Each row is followed by its class number.
[ 250  165  -63  299 -125 -142  -41  175  205  -90 -237  -96 -296  227
 -252   82 -228  184  314  179 -265  290 -396   59 -553 -140   52  220
   23  155  -30  116 -426  -47   93 -271    7  490  110 -455  155]
1
[-178 -173 -576   21 -202  476   46  311  112 -169  -18   99 -173   -9
    5    6 -119  386  117  -59  738  392  -28  196  332 -254   36   55
  503  458  209 -263 -350   68  -71   92   37 -312   67 -279 -230]
8
[ -71 -138 -621   73 -346  322   57  310   19 -226  -77  102 -319  114
  -37   -6 -166  429  296  107  542  359 -105  209  170 -279  171   47
  368  484  138 -367 -361  -20   42   39  -62 -238  170 -471  -41]
0
[-462   91    2   99  -30  559  -71  154 -186   21   21 -363  125  -18
  123  443  -41 -406   38  177  133 -443   -8  -27  -76  -18   -6    1
   44 -149 -211 -105  -23  -39  127   33 -196   35 -147 -315  229]
5
[ -30  -64 -561   83 -388  298   59  392   -6 -186 -105   75 -287   93
  -73   35 -179  467  306  166  548  366  -84  207  105 -215  224   59
  391  427  139 -331 -432  -29   98   48  -15 -164  142 -473  -60]
4
[  66 -566  539  -21 -264 -169   43  290  133   24 -382 -262   78  304
  306 -157  -55    4  544  191 -488   56   78 -365 -837  435  -17  332
 -279 -472 -359   -9  234 -275   54 -197 -232  227  280  489  870]
3
[ 325   30  -95   72 -139 -291   26  258  174 -232 -403   61 -356  359
 -176  272 -150  106   63  422   47   76 -342 -320 -607  -28   22  439
    4  150   30  105 -405  -79   79 -131   51  477  350 -381  328]
9
[-280 -171 -586    5 -160  502  122  342  129 -170   36   51 -129  -65
   38   16 -130  374   99 -109  741  390    9  223  364 -186  -24   80
  626  506  229 -226 -295   59  -30  101   47 -335  -26 -264 -278]
3
[ -87 -120 -594   69 -360  388   96  348  130 -196 -103   93 -261   61
  -74   27 -166  448  365  125  570  342  -94  201  176 -276  195   88
  366  439  103 -324 -434  -31   82   54  -31 -135  136 -420  -51]
8
[-269  249  -57   89 -111  227 -180  174 -549 -115  -64 -146  -15   -2
   95  433 -194 -416 -193  426  264 -486 -261 -126    9 -212   44  -81
  -81 -108  -81  -63   18  105  148  175 -173  -13 -159 -607   48]
1
[-250 -196 -589   -5 -189  522   55  245  129 -125   54   67 -196  -83
   24   -4  -99  387  110  -99  780  405   45  190  355 -227   24   10
  503  461  148 -272 -349   32  -50  149  -10 -331   30 -168 -271]
2
[-282  272  -22   70 -122  272 -167  178 -498 -121  -25 -182   17  -71
   53  462 -203 -440 -182  402  246 -461 -222 -132   42 -143  118  -67
  -22  -94  -69  -41   18  103  214  159 -163    1 -150 -571   29]
12
[ -63 -131 -594   42 -345  339   86  358   -1 -206  -77  104 -276   51
  -23   13 -170  426  348  160  557  319 -106   93  141 -268  191   61
  370  416   96 -311 -413   -9   96   67  -55 -183  107 -372  -44]
8
[ 242   50  -77  264 -121  -61  -39  150  312 -123 -260  -96 -285  284
 -201   85 -203  124  354  121 -194  324 -410   38 -539 -183   30  208
   63  182    0  121 -460    8   48 -215    4  455  129 -427  133]
8
[ 225  -26  -35   33  -62 -238   43  244  175 -141 -309   -3 -341  291
 -193  257 -177  139  108  364  -41   67 -301 -132 -561   -2   41  444
   75  132   49  122 -308 -111  101 -187   40  455  342 -307  216]
12
[-209 -127 -534  -15 -233  482   34  268  186 -193   -3   71 -183  -23
  -53   53 -144  244   49  -50  831  368   -8  140  386 -250   39   25
  530  456  207 -188 -319  115  -44   91   44 -306    5 -302 -287]
5
[-354   90  -91   58 -123  295 -143  132 -520 -178   31 -135  -13   22
  118  436 -101 -415 -187  422  353 -475 -255  -47   96 -222  133  -28
   52  -53  -57  -57  144  126  180  121 -102  -61  -61 -543 -103]
7
[-426   31  -71   72  -88  560  -26  149 -234  -42   -3 -342  157   29
  129  436  -85 -534   22  186  208 -425  -81  -96   71  -84   40  -46
   36 -101 -178  -99   18   66  102    5 -216  -36 -127 -376  181]
1
[-180  -98 -585   13 -161  461   34  293  131 -193   -1   82 -143  -52
  -40   41 -115  287   14  -36  759  361  -38  131  372 -222  -23   47
  496  460  217 -234 -361   93  -50  142    6 -326   19 -333 -159]
0
[ -41 -212 -581    9 -370  352   50  353   44 -227  -79   59 -287  120
   -5    2 -189  426  336  138  525  337  -89  257   71 -313  193   55
  402  441  171 -329 -360   16  106  133 -117 -224  141 -415  -63]
8
[ 254  149 -121  238 -126 -159   -6  195  240  -80 -243  -56 -317  206
 -320   90 -164  165  321  128 -143  363 -366   -7 -472 -121   29  210
   34  206  -29   79 -460  -18  121 -237   29  483  165 -430  150]
8
[  33 -474  617  -30 -263 -219   11  285   11  -26 -409 -303   82  362
  222 -105  -59 -106  523  175 -448   10   63 -382 -656  430  -93  305
 -266 -482 -362  -19  289 -233   70 -275 -150  222  325  304  875]
2
[-339  136  -43   45 -147  330  -93  152 -561  -81   43 -147  -61  -18
  119  431 -116 -386 -130  363  394 -456 -199  -43  111 -177  108 -117
   21  -84 -105  -81   45   91  211   90 -158   16 -127 -493  -43]
11
[ 296   -5  -39   79 -173 -323   23  292  181 -116 -438   11 -360  330
 -151  250 -166  132  115  384  -93  114 -358 -217 -544  -36  104  376
   17   78   41  116 -406 -105   89 -106   39  489  272 -351  250]
3
[ 195  -18  -50  121  -82 -354   63  301  234  -97 -375   49 -410  328
 -230  276  -94  232  150  358 -118  169 -289 -140 -593   36   27  455
   49  157   47   49 -362 -227  121 -193   58  519  339 -336  262]
0
[-305  255    9   -5 -140  254 -192   90 -459 -104    8 -163  -21   -2
   17  473 -143 -494 -192  374  318 -468 -216   43  104 -199   71  -95
    6 -111  -92  -36   47  141  208  147 -158   23 -147 -573  -53]
11
[-366   59    9   56  -84  491  -71   78 -158  -12  -45 -298  138  -25
  133  432  -12 -542  -60  242  116 -456  -96 -106  -69  -66  -16  -72
  -72 -167 -213  -60  -21   40  111   81 -321   32 -189 -313  254]
7
[-447   94   33  100  -58  538  -50  197 -245   36   -7 -381  180  -18
  112  428  -33 -467   74  152  190 -425  -49 -157    3   -2  -28  -14
   26 -159 -244 -111  -56   -4  179   29 -219   50 -185 -312  310]
10
[-222 -116 -571  -50 -173  508   78  283  108 -166   18  125 -184 -118
  -39   33  -79  323  -10  -96  899  379  -22  146  437 -211  -23   51
  534  457  182 -241 -344  152  -19   91   31 -331  -11 -277 -283]
8
[-377   84  -57   69 -108  474  -82  113 -156  -59   27 -311  186   21
   65  407  -37 -529  -44  234  188 -410 -127  -33  -16 -111   -9   47
   38 -123 -189  -39   17   69  102   48 -221    3 -117 -405  213]
7
[  26 -481  590  -88 -272 -230   38  302   17    3 -461 -326  127  339
  284 -141  -84  -71  528  145 -508   57   80 -418 -707  446  -72  263
 -196 -413 -336   38  269 -222   70 -287 -195  188  239  413  827]
4
[-105 -174 -622  100 -408  316   82  401  126 -179 -141  108 -318  114
  -28   11 -209  504  438  180  556  391 -111  179   65 -267  222   74
  343  406   93 -365 -441  -64  100   48  -22 -139  114 -404  -44]
3
[-460   71  -21  117  -28  518  -67  161 -258    3   28 -343  167   40
  146  382  -66 -408   38  213  174 -477  -73  -61 -114  -44    2   20
   67 -174 -194  -74   54    8   98   18 -174    0 -111 -371  222]
5
[-227  -88 -562   -2 -179  518   69  283  113 -163   50   78 -152  -85
  -13   23  -86  338   61 -126  844  379   11  200  428 -189   17   50
  546  458  167 -258 -339  108    4   53   67 -326   35 -268 -270]
7
[ 165 -345  689  -94 -414 -173  -43  226   82  181 -405 -434   49  304
  119  -79  -36 -280  473    5 -384  103   98 -333 -406  465  -11   91
 -137 -552 -372   36   18 -123  197 -132 -130  277  206  330  805]
0
[-371   95   15   48  -92  446  -27   99 -226    3   -7 -324  172  -34
   78  454  -34 -540  -33  152  148 -431  -52  -50   11  -23    8  -64
  -22 -168 -209  -47   16   27  115   43 -250   58 -208 -345  224]
11
[-215 -152 -518  -32 -210  455   66  329  182 -182  -16   55 -156  -29
   13   48 -125  328   47  -90  832  381  -10  193  461 -221   21   25
  507  486  239 -237 -338  102  -37  137   30 -308   -4 -271 -279]
10
[ -91 -179 -612   75 -397  381   72  349  141 -227  -90   42 -271  115
  -69   12 -147  436  351  125  577  383 -132  241  156 -260  206   97
  404  455  100 -358 -398   16   80   65  -25 -189  162 -456  -69]
2
[  30 -406  521  -55 -241 -315   65  341   44   24 -436 -257   40  273
  243 -133  -61    9  456  153 -478   64   32 -517 -732  465  -77  333
 -255 -380 -344    6  225 -268   57 -240 -198  212  273  369  899]
6
[-182    8 -540  -52 -174  434   54  220  218 -187    2  111 -145  -67
  -75   27  -97  305  -58  -67  832  344  -63  268  437 -228  -21   55
  502  502  202 -187 -356  167  -55  117   27 -274  -27 -358 -305]
10
[-237 -110 -530  -32 -154  440   86  298  201 -141  -65   63 -145  -56
  -54   42 -132  292   56 -118  678  406   18  186  448 -144  -71   27
  604  465  196 -230 -350   94  -41   49   56 -253  -42 -333 -234]
9
[ 276  -43  -62   67 -120 -368   20  291  169 -150 -447   45 -397  367
 -217  296 -123   75   67  399  -15  116 -370 -320 -542  -28   74  386
   25  102   61  130 -372 -104   72 -192   93  509  284 -313  263]
11
[ 295  176  -70  256 -127 -117  -41  125  273 -100 -235 -105 -284  265
 -290  128 -152   93  223  117 -162  312 -384   29 -446 -141   25  196
   71  159    6  124 -470   27   89 -222   55  493   78 -525  107]
6
[ -84  -91 -655  103 -358  354   39  373   23 -234  -93   86 -275   54
    3    8 -227  416  327  102  548  416  -94  135   94 -254  182   40
  422  515  116 -346 -413  -14  115   68  -46 -195  120 -391  -44]
12
[-380   88  -53   62  -97  554  -77   92 -212  -38  -10 -318  121  -45
  103  445  -78 -525  -20  220  233 -454  -55 -137  -23  -83    2  -49
  -20 -152 -254  -71  -26   43  135   86 -250   40 -175 -364  214]
5
[ 152 -281  727  -83 -454 -229  -72  174  115  170 -453 -376   44  308
   74  -70  -46 -297  472   93 -509   57   57 -313 -503  438    3  110
 -237 -556 -426   62   45 -149  172 -191 -114  319  173  291  768]
4
[-102 -169 -616   60 -339  348   83  393  101 -229  -72   87 -281   79
  -48   26 -176  481  286  127  675  366  -77  189  189 -260  175   55
  493  474  203 -335 -401   11   98  110  -18 -232  145 -475 -124]
5
[ -70 -195 -561   92 -360  330   62  392  106 -183 -119   25 -252  139
  -44   -3 -201  498  425  139  472  363  -91  183   93 -241  230   79
  388  463  130 -316 -415  -79   75   28  -15 -128  154 -350  -34]
10
[-307  179  -26   49 -124  325 -142  120 -461 -126   10 -169   26   13
  122  407 -159 -365 -141  354  326 -476 -187   53   -5 -201   72  -79
  -37 -135  -53  -38   94  116  146  177 -159  -39 -161 -554  -67]
3
[  43 -482  516  -81 -279 -282   58  321   10   -6 -419 -252   24  279
  269 -153 -127   63  487  206 -433   73   29 -432 -749  431  -27  273
 -240 -359 -328   22  231 -241   93 -300 -240  222  278  381  792]
4
[-471    6    3   61  -47  526  -40  106 -135   13  -12 -324  131    3
  129  457  -44 -481  -32  213  186 -461  -46  -56  -37  -41  -21  -18
   57 -166 -182  -60    7    7   66   46 -225    7 -150 -344  167]
5
[-340  238 -101   51 -115  331 -138  145 -477 -129  -23 -156   60  -34
   99  397 -142 -427 -178  331  271 -431 -224  -27   95 -200   76  -79
   52  -36  -83  -51  103  156  203   88 -150  -34 -150 -525  -46]
12
[-260  -84 -522   -5 -140  458   24  232  167 -173  -14   98 -105  -29
  -22   25 -141  308   61  -93  667  351   24  295  397 -221  -45    1
  538  493  230 -253 -275   73  -45   61   23 -329  -18 -335 -286]
4
[-415  147   27   74  -86  458  -72  117 -230   32  -13 -303  154    0
   86  407  -45 -464   -7  237  138 -466  -76  -68  -76  -51   10   17
  -33 -197 -223  -87    7   11  137   44 -229   41 -154 -370  222]
8
[ 224 -277  717  -98 -396 -282 -135  155  -13  122 -463 -379    1  358
   86  -60  -88 -311  431  136 -477   12   28 -341 -519  352   -7   95
 -270 -557 -361   63   68 -115  167 -123 -120  326  180  228  748]
8
[-183 -157 -520  -25 -171  455   46  280  128 -149   43  110 -150  -94
    2   -2 -117  363   58  -30  786  376    8  155  324 -214  -23   48
  499  418  199 -232 -356   78  -31  169  -25 -313   -4 -221 -231]
8
[ 276   92 -118  259 -147  -97    5  144  287 -127 -180  -41 -333  210
 -265  110 -243  198  286  194  -81  298 -347   48 -553 -106   81  223
   61  172   -2   98 -467  -15  110 -221   -4  488  150 -470  120]
9
[-102 -124 -585   28 -357  238  110  363   68 -209  -43   94 -306   77
  -47   -4 -231  522  286  144  594  340 -107  234  120 -255  161   97
  444  475  177 -286 -395  -20   97   82  -56 -193   98 -495 -138]
10
[ 275   99 -136  268 -156 -152   -7  154  322 -147 -272  -53 -261  276
 -287  108 -179  114  252  133  -68  308 -420  -59 -449 -158   39  247
   55  119    6  144 -453   31   54 -247   87  466  104 -530  136]
3
[ -55  -70 -611   96 -345  418   63  345   56 -239 -104   38 -255   12
  -25   39 -214  403  294  119  547  331  -96  160   47 -250  165   57
  390  475   87 -265 -424    6   80   89  -51 -160   70 -402  -27]
5
[ 251 -263  739  -69 -428 -232 -113  144  108  180 -440 -382   16  263
   90  -68  -48 -302  496   55 -541   49   62 -305 -539  429   35  116
 -263 -621 -440   49  -31 -145  191  -67 -124  310  175  316  820]
7
[ 329  164  -84  267 -116 -108  -66   97  363 -109 -212  -81 -269  234
 -295  128 -211  203  278  140 -188  305 -343  125 -610 -103   58  258
   58  140  -16  125 -510  -28   50 -209   -5  526  124 -468  144]
9
[-300  186  -18   38 -122  263 -179  116 -516  -88  -14 -165  -17  -22
   77  435 -157 -436 -161  351  258 -454 -248    8   95 -190  112 -136
    3  -75  -85  -51   82  128  185  108 -178   20 -170 -506  -63]
11
[ 238  140  -30  250 -110 -126   13  171  320 -130 -209 -106 -248  267
 -247   63 -165  199  297   94 -246  317 -348  168 -489 -107   23  247
   78  158   39  135 -363  -12   87 -280   62  467  116 -477   87]
3
[-226 -120 -554   -4 -122  453   56  322  119 -144   33   77 -216  -49
   25   -8 -141  413   73  -56  707  357    3  223  312 -213  -26   33
  531  500  234 -251 -320   64  -52   95   49 -330   11 -245 -273]
5
[-404  -54  -52   47  -80  530  -71   93 -153    7  -27 -316  132   44
  100  424  -33 -511   45  255  111 -450 -111  -89  -99  -98   31  -32
   22 -146 -199  -46   -7   16   85   36 -263   11 -137 -290  190]
7
[-410  110  -55   46 -131  236 -191  150 -464  -64  -15 -143  -58   63
   53  409 -109 -396 -158  357  280 -436 -245    4  132 -234   52  -61
   16  -67  -74 -106  136   73  127   97 -140  -31  -86 -566  -54]
2
[ 190 -349  743 -103 -465 -216  -99  138   77  154 -381 -400   18  334
   90 -103   -3 -296  475   75 -465   72   72 -284 -413  386    2  116
 -168 -563 -403   38   19 -138  190 -139 -116  275  217  261  764]
7
[-192 -136 -497   26 -213  459   49  311  182 -178   39   61  -82  -31
   10   -3 -157  332  145  -76  653  411   36  301  375 -208  -10   58
  500  409  206 -256 -310   57  -54   99   24 -316   16 -299 -200]
3
[ 312   47  -52   68 -129 -410   45  300   88 -193 -334   76 -403  294
 -210  267 -181  176   62  471   -1   74 -318 -255 -609    3   51  475
   10   87   34   90 -340 -116  169 -133   52  503  357 -402  295]
9
[ -55 -188 -573   52 -380  345   57  331   44 -207 -139   69 -270  126
  -32   33 -232  407  365  144  503  332  -70  225   70 -261  177   41
  383  430  123 -300 -374  -41   56   38  -43 -173  113 -408  -63]
4
[-386   96   -5   77  -80  504  -66  137 -259  -13   32 -295  119  -17
  117  375  -28 -437  -36  216  261 -449  -94  -60   -8  -76   12  -38
  -56 -179 -211 -102   23   68  154   72 -239   22 -171 -362  208]
10
[  87 -391  534  -41 -273 -234   48  314   62  -36 -423 -292  100  296
  230  -90  -79  -58  429  197 -430   50   57 -487 -782  427  -60  311
 -273 -377 -302   54  189 -231   58 -230 -219  205  230  350  840]
4
[ 280 -350  795  -86 -460 -303 -114  187  108  174 -432 -369    1  328
   36  -78  -73 -278  437  130 -500   80   53 -342 -527  410   20  109
 -247 -619 -321   65    1 -131  175 -113 -144  307  171  268  770]
8
[-443   54   33   57  -77  532  -64  114 -156   32   31 -345  118   -9
   73  396  -45 -439   32  179  145 -441  -57   16  -51  -44   16  -37
   72 -158 -201  -55   27   28  167   11 -227   38 -137 -334  168]
5
[ 195 -303  767  -96 -452 -184  -62  199   87  152 -401 -438   18  330
   64  -34  -37 -286  476   61 -411   47   79 -287 -437  449   33  114
 -195 -572 -362   55   18 -139  223 -132 -121  312  219  248  778]
0
[  54 -415  580   -7 -270 -280   27  344   71   12 -439 -275  127  306
  269 -126 -133  -10  532  175 -550   49   64 -323 -754  452  -51  342
 -267 -454 -327  -11  262 -280   40 -240 -215  229  239  330  886]
3
[ -96 -257 -621   74 -379  322   98  381   93 -235 -132   88 -264  104
   -3   25 -199  482  375  168  586  357 -104  171   73 -287  184   78
  373  425  139 -322 -380  -48   75  106  -83 -154  125 -429  -37]
8
[ 167 -292  769  -95 -440 -173  -95  123  116  146 -417 -378   50  320
   38  -58   -7 -281  460   32 -402   75  107 -224 -421  432  -45  126
 -181 -551 -397   47   28 -162  184 -132 -126  314  204  220  776]
0
[-177 -110 -521  -14 -154  435   31  250  143 -167  -48   52 -164  -15
  -31   70 -135  295   42  -40  717  333  -24  156  307 -211   -2   49
  443  472  214 -232 -320   63 -108  132   -6 -303   23 -310 -195]
6
[ 295  102  -83  232 -109 -160  -16  134  247 -122 -192  -44 -315  221
 -286   93 -211  153  301  146 -149  344 -355   84 -471 -110   61  156
   90  186   33   75 -466   10  129 -210    0  447  144 -483  107]
11
[ 170 -312  709  -78 -470 -176  -79  204   13  158 -401 -388   17  297
  125 -103  -66 -326  490   74 -493   57   63 -353 -402  384   44   71
 -196 -610 -425   32   25 -105  238 -169 -115  304  187  257  797]
8
[  56 -537  569  -51 -273 -280   14  330  139   -6 -438 -282  116  403
  231 -150  -71  -75  547  168 -505   77   43 -396 -785  394  -38  371
 -217 -480 -286   15  294 -214   30 -256 -180  166  307  389  864]
8
[ 289  -33   -4   56  -83 -325   14  236  128 -129 -394   22 -400  397
 -193  299 -158  104  144  380  -59   43 -331 -161 -634  -31   88  438
   20  130   60  102 -314 -140   90 -186   72  497  347 -271  244]
11
[ -49 -232 -640  129 -394  396   57  374   70 -242  -95   49 -294  154
  -18   12 -176  432  405  145  534  387 -138  184   71 -287  221  100
  396  459  105 -338 -411  -43   66   50  -43 -165  203 -418   35]
0
[-415   70   21  113  -98  554  -56  156 -176   15   28 -368  182   32
  112  398  -34 -418   77  230  134 -435  -60  -26 -118   -9   30   10
   31 -186 -226  -93  -18    9  152   38 -208   63 -105 -336  247]
9
[-444   31  -51   53  -53  545    8  157 -189   -5   -2 -353  151   13
  137  441   11 -455   24  135  229 -399  -45  -94  -32  -33   -6  -39
   43  -67 -174  -90  -14   12  131   29 -218   10 -152 -239  196]
11
[-260 -164 -518   -8 -164  468   37  322  160 -142  -32   40 -202   -7
   18   40 -100  357   93  -41  705  359   -4  195  291 -204  -30   29
  520  493  202 -254 -326   30  -71  136   -6 -294   37 -278 -231]
5
[ 285  176 -123  250 -119 -119  -58  118  297 -106 -246  -35 -337  204
 -280   99 -213  133  279  188 -207  322 -377  -34 -545 -123   44  236
   32  203  -76   92 -508   -8  118 -242   31  529  105 -408  152]
9
[-507   18  -26  128  -65  507  -38  212 -193   21   29 -330  154   35
  104  378   -8 -390   69  147  227 -394  -91  -54   22  -30   -8   60
   73 -129 -201 -144   51  -19  116   -2 -165  -16  -36 -344  260]
1
[ 158 -262  701 -112 -443 -228  -89  145    4  138 -435 -355   -3  341
  106  -89 -121 -329  542   34 -437   47   60 -240 -405  366  -31   79
 -184 -529 -434   22   35 -128  186 -163 -104  307  202  204  801]
11
